Each row comes from the steps of one walk. Every step used is in the known rows, and no mark comes twice. Write the walk behind each row, first mark first.
Known rows:
N L U W F: [ -83  144  -18  404   54  179  -39  123  129   64  -70  -65 -243 -161
  116 -233 -218  111  195   38 -209  -26  292  -34   10   54 -198  173
   33    9  144  -79   53   54 -351   -4  -44  -25 -125  -71 -190  -72
   -6 -206 -231  -30   34   46   67 -144]
W L U Y: [-104  -29  -43  -28  192 -153  115 -255  -35  178  -83 -140 -458 -133
   87 -356 -449   59  616   -9  -95  -93 -325 -190 -201   53  452  572
 -133   28  204   71 -193  -63 -194  -60  -24   30 -183   23 -234  323
  115 -414 -250   70 -103  156   74  -65]
D M X C Y: [ -97  -94  -69  107  -72 -172  -30 -195 -155  222  -70  -17  474  286
  -47  386  549  201 -232 -142 -262  -10 -140 -249 -190   70 -291  207
  -40  141 -257  -43  -12   18  174   28  207  -87 -108   71  224  185
 -179  155  143 -140   40 -112 -127  347]
F S L W U Y C X: [-399 -155 -250 -250   15 -431   49  -35 -107   58  -34  -14 -143   45
  162 -103  -79 -193  179  335  370  -75  -91 -158  317   46  250  174
 -172   -1   17  -68  -52 -103  -27 -143   34   26   30 -226   -3  -29
 -133  307  104   -6 -130 -106  163  190]
F E L W U: [-392 -130 -116   32   90   53   68  298  -47   72  -62  -55 -424 -220
 -147 -150 -596  -48  327 -122  120  -67  -92  122  -14  -10  126 -175
 -108    2  187 -101 -171  -62 -187  -22 -153  135  -68 -157 -219  -45
  -59 -217 -249  411  -16  143  -21 -158]
N U L W F: [-107  100    7  369   49  181  -60  -65   80  133 -139  -27 -318 -200
  154 -288 -274  -67  243  -33 -209  -85  142   -7   91  -46  -95  -39
   96   83  137  -83  -18  196 -213  -18 -114  -85 -115  -33  -51  -70
 -175 -119 -354  153   18   33   27 -223]
Y U X C M N L W: [ 240   69  338 -263  -78   46  -73  615  -12 -103   28  202   97   29
  -58  -20 -129  -18 -259 -158 -222   71   65  -20  279   98  -90  260
   -5  -13  104 -191   76 -255  157  -71 -128   34  141   -3 -158   31
   15  331   89  118  -25   19  361  -33]
X C M N Y: [ 336   61   14  -33 -181   90  -40   35 -123   45  202  -88  225   84
 -162  430  641  143 -257   69 -229   98  137 -275 -255  102 -253  791
  -23 -151 -208 -208  163  -15  104  114   69   51 -104  130  331  255
 -157  145  195   36  152 -102 -245  280]
D J S L: [-122   90  -73   84  -33  -56  220 -314  -83  275 -158  -55  252  -82
   22  326   11   14  570 -183  416   99  146  122 -290  -57  146  129
 -120 -170   62  163   60   19 -105 -111  241  -14   92  114   32 -194
 -146 -470 -135 -183 -147  464 -576  165]
Y N L W F U X C: [ 310  -44  307   30  -96 -146  -92  264   41 -170    1  180  565  176
    0  -40 -130   47 -283 -125 -155   83   23  -31  346   67  -43 -327
  118   85  -25   96   46 -176   73  -83   17   14  140   83   35   73
   30  351  195 -183 -117 -224  207  -31]
D X C Y U W F: [ -55   51   51  260  -13   46 -142   75   76   53  -67  -35  200   44
  148 -201  195   25   57   10 -206 -156  159 -126   -7  -97 -350 -364
  130  107  -21   31   56  147 -134   34   56  -90 -114  -94   91 -148
  -71 -162   53 -213  158 -303  182   99]
N Y L U: [  -6  -55   45   26   80  -23   46  128 -149   45  -27  -38  -53  -21
 -234 -197 -268   88  163 -107  -85  111   54 -120    5  -20   22  874
   75 -147   76 -110 -217  -96 -106   74  -42   95  -73  122 -245  291
  135 -148 -150   64 -171  108   28  -44]
E F S L W U X C: [  39  -27  -92  -31   53 -233    3  258 -121  -61 -125   72  258   87
   14 -148 -558  144   68 -205  256  -93  -74   81  160   49  121 -355
  -47  231   42  266   -8  -94  265 -109   25   52   62  251 -207 -143
 -169   -3  -52 -216 -158  -26   19  154]
S J D X C M N L U: [ 394  176  170 -208  -53   13  -32   74    5 -237   53  114  473   -4
 -159  -54  272  177 -257 -280   27  203 -251   64  -32  210   93  643
   12  -89  185   39   44 -115 -112  157   68   33   97   10 -106  264
  266  159   64 -143 -176   77   15  101]
J S L U X C: [ 174  -11   34   70    6 -267  -37  238 -245   50  -71  166  598  367
  -69  -24 -400  153   84 -361  117   32 -201    0  114   30  181  251
  -36  101  177  382  -25 -138   54  -98  174   97   85  205 -146  -23
  -68  -13 -126 -414 -295  114   14  235]
U X C M N Y: [ 457   -5  105 -146 -149  -17  -40   42  -15   18  142  -72  245  128
  -56  443  511   42 -261   48 -199   49   14 -266 -220  103 -243  824
  -47 -127 -187  -89  167  -51  203   60   82   94 -113  108  298  273
  -89  391  247 -108   53  -59 -107  270]
U Y C M N L W F: [  51  225  -16  141  -15  141  -52  230  108 -133   56  -34 -251 -197
  193 -182  283  -44    6  490 -349   -2  189   -6  160   59  -13   92
   18  -88  -57 -392  175  -26  -96   56  -98 -172    6  -96   72  -39
  -74   -6   60   39  299 -157  104 -134]
D J S F: [  11   91 -232  287  -18   80  154 -310  -88   93 -100 -201   -2  -18
  206  472  367  -50  270  -47  279   10  271  179 -497 -250 -278  -72
  -50 -116   32  153  104  372  173  -50  219  -53   -4   19  152 -284
  -83 -424 -159 -179 -123  227 -631  141]
N U L W F S J: [-230   15   32  -39  109  165  174 -620  -58   72  -99  -85 -185 -297
  236  -46  -59  201  188  -75  554  -88  325  141 -345  -68 -221 -241
   97  -26   36   61 -172  169   73 -135   91  -25  100  131 -223   10
  137 -152 -339   59 -152  182 -256  -84]
L U W F: [-145   65 -140  455   87  143  -44   49  101  131  -97 -123 -355  -14
  212 -112 -150  126  203   37 -192 -136  292   -3  -24  -27 -171   55
   57   62  160   56   64  150 -295  -17  -40   -7 -180 -140 -148 -109
  -75 -277 -298   15   31  -39   57 -105]
J S L W U Y N: [ -63  -79 -121 -340   85 -221  133   89    4   51   73 -300 -401    8
  182 -148 -133 -301  484  443  -29   14  -58   28 -112  -56  234    4
  -35 -347  126 -146  -16 -218 -106  -21   -8   93  171  -34   56  204
  -87 -255 -113  187 -169   73   19  -21]
Y N L W U X C M: [ 248  -21  261 -140 -100  -80 -116  195  -22  -27  120  232   47  252
 -105  125   61 -227 -489  -31  -97   94 -192   30  385   -2   39 -377
  -25   53   10 -111    1   10  142   24   37   53   14   68  165 -136
  -98  433  251   78  -73 -127  367   91]
E L U X C M N: [ 222   44   83  -31  -47  -86 -141   47  -15  -89   33  -75  170  269
 -212  336  376   27 -245 -308 -218  109 -153  -29  -46  115  228  387
  -62   84  214  137  138  -95   33   72  -32   52  -11    0  -25   80
   95  276  -22   47  152   36    0   57]
D X C M: [ 228   37   19  165 -163  -71 -125 -135 -160  236   -7  332  350  322
 -151  503  478  -32 -428 -425  -65    0 -225  -32  282  -35    6  -15
   -9  231  -38   21   36  306   76   54  149 -114 -196   11  300 -310
 -351  143  312  -79   53  -92 -125  376]
J D X C U L W F S: [-244    7 -287   38  -10   42    2 -374  -38  -32  -18  104 -125  128
   23 -284 -185  -22   28 -173  283  -77  -24   59  195  -17  198 -178
   75  161   69  164   26  104  -63   20  -41 -135   80  -24 -108  -83
 -143   49 -327   45  -32   68  -20   16]
J D M C U: [-162 -175 -225  225 -127   20  -58 -591    1  196  183   17 -163  479
 -276  461  580  117 -371 -270 -209  138 -135 -112 -336   14  135 -104
  100   32   97  146   21  189  -65  151   97   59  -26 -241 -155 -279
 -111  -50  131  172 -182 -118 -138   26]
E L W U Y C M X: [-113 -142 -117 -119  122 -154 -102 -189  100   66  -78 -163 -182 -114
   71  117   94 -113   -3  -37  -20  -97 -175  -12  235   32  115 -149
 -112  109   -8  -75  -93  -46   14   -6  -42   56 -124 -145 -126   96
  -45  375   37  179   64 -177  225  125]
J M N L W F U: [ -94   46  -53   21  -19  285   41  -95  263   73   43   65 -232 -165
   26 -140  367   66 -247  171 -220  104  140   84  122  -44  -33  -35
  161  -46   31 -143   38 -144  -70  162 -204  -56   77 -185   49  250
   83  -71   95  282  169  -45   49 -332]
J M X C U Y N L W F: [ 156   81    3   95   46   73 -120  142  135 -178   60   61  -50 -128
   84 -290  153 -117 -182  372 -287   67   51    9  230   -1 -157 -313
   79  -43 -136 -191   89  -68  -81  141  -65 -119  120  -80  176   95
   54  126   44   53   13 -210  184 -238]
W F S L U X: [ -25 -118 -144 -167   85 -200   92 -365  167   69 -212  -20 -117   17
  157 -155 -474  -95  129 -151  232  -29 -166   95  -31  -22  139  296
   17   36  256  350 -100  -44    5 -109   44   77  -48  -69 -267   -6
  130  181 -238 -460 -283  339   95  -14]
U X C M N: [ 282   28   85   55 -130 -103  -94 -106   55   10  103   -8  223  364
  -90  601  594   43 -437 -226 -234   80  -92  -98  -82  117  161  283
  -51   38   83  107  240   20   66  -27   80   35  -32  -30  173   -4
  -94  255  143  -19   56  -18  -73  150]
Y N U X: [ 299 -249  199 -106  -96 -283  -68 -332  145  112  -59  -87  172  239
   91  364  -41 -284 -264 -354 -180    5  -30 -102  -48  -21 -237  475
  128 -120  188  180  -72   44   18 -171   83  241  -16  -93  102   42
    3  477   66 -166 -533   87   -1  -64]
U X C Y N L W F E: [  -8  -90   43 -150 -126   62  -45  319   56 -319   99   79  195 -153
  -86 -148  -53 -224 -163  497 -204   87   19   87  -25   36 -147 -204
   11  -98 -324 -142   60  -25  -88  -65   24  -99  102  -65  252 -122
  253  195  166 -277   94   44  135 -218]
D J W F E L: [-190   75   -3  250  -12  185   26 -110   77  -71 -120 -105  -71 -409
 -234  275  -22  -23  613  -89  113   -1  152  245 -210  -62   12 -439
 -116    0  -61   59   28  138 -233    5  -49  -84  -20  -68   50 -367
  116 -351  -27  102  353  272 -599 -277]
E L W F S J M N Y C: [ 136  122  -17  -40  -57   17   24   93  -68 -187  118  -93  304 -275
   42  193  541  356   46  424  246   31  591  125  -66   18 -269  171
   69 -261 -216 -285  122 -134  197  107  -65   -5  232   72  169  129
  -29 -337  124  -71  282 -278 -263   81]
L U W F E: [-294 -101 -261  177    3  260   -4   41  106  -60   58  -15 -310 -204
  -69  -74 -291  -18   56  232  -43  -52  178  124 -174  -54  -86 -109
  -17    3  -75   81  -30  215 -356  -95  -40   -1 -122 -209  -48 -237
  162 -290 -111  -79  108  132  -12 -230]
S J M N U: [ 175   31   72   95  -57  116   -5 -350   37  142  110  -65  188  -25
  -45  347  606  169 -407 -204  -97   83  172   -2 -372  -33 -301  525
  150 -206  123   -5  -19   68   -1   65   30  155   93  -38  178  219
   65 -100   66  150 -244   22 -386 -137]
D J W U X C Y: [-108  -74  299   35  -18 -162   25  167 -188   80  -67  -52  326  405
  136  123   95    3   96    8  -15 -134 -212 -208 -158  -76 -117 -429
  -92  109 -166  103  -54  -73  387  -97  180   37  -65  178  180  107
  -80  174  124   63  -93 -249  -68  227]
D X C M N U L W F: [ 150  175   78  284   -5  168 -172  131  115  -31  -78  107  159 -126
  110 -313   20 -134 -203  -39 -267  -54  -24  -33  288  -60  -77 -204
  134  206   94  -84   81  207  -23   54 -144 -187  -93  -36  132   -9
 -136  179 -193  100  204 -199  115  -75]
M N Y L W U: [-128  -45   66   57  116    6  112  434   55    6   39 -130 -197 -148
  -20 -286 -351   38   92  119  -51    1   52 -115   24    3   57  240
   24 -188  120 -291  -70 -211  -33   12 -153  145  -11  -39 -168  370
  -47  -87 -214  448 -103  -84  115 -105]
L U X C M N Y: [ 410  -38   62 -228  -90   15  -61  152  -70  -44  138  -64  184  147
  -65  216  320   34 -331   72 -187   49  -34 -252 -171   53 -252  878
   -9  -90  -98  -45   65  -86  245   88   19  128 -116   94  186  383
   36  391  112  -69   16 -106   43  229]
F E W U: [-424 -180 -266 -121   14  173  102  -76  -10   60   37  -34 -500 -102
  -78   53 -591  -49  200 -144   85  -88  -83   15 -163  -38  -34 -397
  -60  -34   11  -44 -108   99  -50   22  -99  173  -92 -178  -54 -205
 -153 -405  -33  268  -77   68  -97 -118]
U Y X C: [ 235  -17   75  122  -32 -410  -34  265 -255   15  -21  109  558  297
  -31  393  -39  148    7 -229   95  -96 -164 -143  185   98   33  260
  -27   30 -180  109   17  -34  -27 -118  108  -51  -26   61  174 -130
 -150 -214  310 -375  -57 -163 -139  320]
S F E W L U Y: [-151  -10 -222 -265  166   85  138  -75   -5  -99  -68 -189 -660 -363
   99 -539 -618  -66  740  216 -112 -102 -253    0 -311  -16  330  148
 -150   -6  -28   35 -139   44  -17   29 -143  -40 -131   -3 -246   74
  252 -430 -123  -47   71  197   49 -169]
S L W F U: [-272  -31 -162   54  -11  190   86 -226  157  147 -132  -32 -242 -110
   90 -275   61   27  127   36  -77   20  120  105   90  -59  111 -287
  142   25   24   40  -47  -48 -160   56  -98  -60  -39 -151 -126   39
  -22  -61  -26  117   80   20   -2 -167]
M N L W U: [-154   16   64   54   39   37   90  367   68   44   25  -29 -178 -153
   -8 -168 -405   55  -38  -81  -41   53   -4  -94    2  106    5  169
  -44 -107  274 -275  -44 -214 -110  -67 -126  146    6 -127 -184  233
 -118 -106 -246  412 -178   29   55  -94]

Write each row's walk:
[ -28    5 -179 -232    6  -20  -43  -21 -100   43  -34  124 -237  144
  -53  -47  -34 -128 -202  -17  187  -53 -156  186  258  -63  165 -470
  -63  250  -60  124  -15   89  335   64    5  -33  -35  208  -50 -323
 -151  216  126  -32   80   35  180  148] : E F S L W U X C M
[ -68  -70 -162 -372   40  -74  108 -121   87   13   45 -302 -373   -9
  221 -211  200 -294  420  540 -154   44   76   72  -53  -97  196  -59
   91 -294  -11  -80   24 -221 -105   45  -51  -31  202  -58   84  231
   60 -129   10  112   24   34   21 -145] : J S L W F U Y N
[-332  -29 -381 -318  232  -61  195   49  -73  111 -112 -286 -874 -260
  244 -413 -513  -78  708  332  142 -226 -136   14 -197  -16  244   83
 -149    6   16  -81 -140 -122  117  -25 -110   -9  -62  116 -322  109
 -134 -274 -113  203    9  146  -74  -11] : E F S L W U Y
[ -40   27   62 -129   95   31   75 -334  -16   21   25  296  -84   12
    8  132  260   85 -193   91  694   11   60  342   85 -157  -30 -690
   52  -11 -166  139  -88  134  193  122   -5  -89  231   35  164 -192
  112 -428  101  -12  -34   24    8  -73] : Y X C U L W F S J M
[ 150  -57   46  202   10 -141 -143  195 -111 -201  -61  131  475   94
 -204  -38 -407  112   16 -279   -3   -7 -198   59   67   39   77  -80
  -24  207   71  346  -48   25  -90  -42   66   34  -23   72  -81 -131
  156   71  -34 -406  -11   -2   16  -25] : W F E L U X C
[ -93   48   55  273   31    0 -116  112   28  -89 -116   98  -14   97
   11 -244 -243 -144   42  -55   56  -17    7    7  277  -19   64 -470
   63  132   -8   69   11  133 -173    1  -93 -127  -39  -96   26 -246
  -73 -168 -218   15   49 -121  199 -103] : Y X C U L W F
[-219   50  149  257   71  107  188 -412  246  203 -113 -141   22 -307
  109 -237 -192  116  494 -150  279   21  253   20 -181  -72  284 -501
  -84   61   88  208    6   57 -108 -148   -8    3  -38   44 -151   47
  190 -526 -281  200   28  156  -41 -109] : D J S F U W L
[ 186  222   50  203  -63   78  -93  389   87 -158   10  140  236  -92
   49  -38  253  -12 -379  177 -181   50  136   50  359   69 -192   27
  112  -17  -86 -251  220  -25  -82   77  -96 -186   37 -131  214 -155
    2   42   40 -115  227 -122  121  -89] : Y X C M N L W F
[ 318  -22   46 -214  -84  175  -44  189   71  -70  122  -62   72   26
   94   15  445  -14 -356  313 -251  -14   79 -186  -22   -8 -294  430
   79  -54 -235 -122  127 -113  289  128  -74   29  -82   23  237  394
   45  530  193   54  202 -242  147   81] : L W F U X C M N Y
[ 117   91   31   65   89  -83   93 -220  184    6   82 -183 -212  -60
 -101  -89  245  -10  299   47 -406   36 -180  -67 -120   53  331  815
   32 -285   22 -164   -5  -59 -243  152  -36  -23   77   63 -142  319
   79   44  253   90    5  186 -136 -224] : J D M N U Y L
[ -82  -95 -132 -315  -33   19  -55   96 -171  -52  150  174 -194  185
 -138  164  -23 -244 -264   94  115  -98 -349   38  251  -91   56 -468
  -64   73 -328  -43  -79  154  149  112  -38  -38  -96  -44  262 -362
  -26  -18  464  -30  229 -156  193  136] : F E W U Y X C M
[  17   24 -140  -52  -42   -2  -72 -350  -71   40   31  190    0  237
  -87  -50  113  -88 -367  -43  133   36 -193  112  219  -95  168 -307
   22  197   14  209  -42  156  120   72  110  -69  -56  119   37 -250
   -2  277   60 -308   87   45  170  149] : W F S L U X C M
[-191 -147  -38   35    4  256  -72  -98  176 -162  112   46  172 -294
  -44   56  158  -28 -236  394   93  -78  160  112 -206 -210 -379 -901
    8   64 -402  140  -22  246  -31  -35   60  -60    6 -125  305 -144
  338 -181  250 -193  258 -204  100 -172] : D J M X C Y U W F E
[-139   -6  156  -97  131  -75  196 -255 -124  -91 -118  -52  160  -32
  272  -26  193  259  156  160  463 -106  207  141 -248  -18 -103 -270
   69  -37 -205   65  -42  -44  267 -100  217 -110  183  221 -175   31
  281   96  -65 -221  -91   80  -84   18] : U X C Y L W F S J
[  53 -123  150  106   19 -191  -63  482 -125 -109  -48  159  357   83
 -158   -3 -650   78   84 -306  105  -77 -239   50  156   64  144 -320
 -118  181   54  207  -66  -87   20 -131   16  117    3   70 -128 -108
  -34  146   19 -101  -97  -27   75   43] : F E L W U X C
[ -12  -91   62  -98  -28   22 -110  202 -106   -4   45  213 -131  142
 -224   98 -124 -191 -189 -119   36  -36 -320  154  256  -47  188 -438
 -134  199  -46   63  -75   95   92   41   -7   31  -92   29   28 -291
  -14  358  195   85  142   32  237   37] : F E L W U X C M
[ 300  222  448 -136  -60   50   16   95  178 -156  143   65  323  -51
 -130   94  290   87 -235  -77   32  222 -134  -28  -81  165   49 -155
  -90 -139   91 -124   81 -222   81    5   66   89  151  118  -36  118
  128  239  206   98  -53   51  -55   14] : S J W U X C M N L
[-149   -5   82  -65   81   45  113 -469  -92  -78 -133  105  181  -74
  142  -77  -42  149   65 -218  705  -48  128  110 -199  -54  -63 -648
   48  134  -21  197 -138  180  160 -112  139 -109  107   92 -177  -91
  104  -90 -239  -17 -139   26 -197  101] : D X C U L W F S J
[  48  135  206   84  -27  151  -91  598  -94   -3   74   37    0  111
 -128  -77 -202  184  -83 -163 -248   77  245 -111  130  167  -22  389
  -84   50  120 -126   57 -183 -113  -62 -107   50  -10  114 -321   68
   17   94  -70  226   66   -2  216   71] : X C M N L U W
[-229   19 -203  -50   -4   98  -44 -212  -64  -49   84   40   -6    3
   13 -184  -41  -81 -510   49  236  -48  196   10  282 -122 -120 -136
  197  115   -7  -45  -38   54  154  -50 -175 -139  109   16   52  -32
   45  111 -291   69  213  -72   89  -62] : Y X C M N U L W F S
[  16  -34   99 -438  -75   10   86   41   87 -186  156 -109 -280 -323
 -154  -29 -326 -248  301  217 -156  182  -31  -82 -161  149   -2   89
  -92 -332 -104 -382  -41 -187 -186    3  -64   66  138    7   43   43
   84 -120  268   77  -53  180  -74 -185] : F E W U Y N L
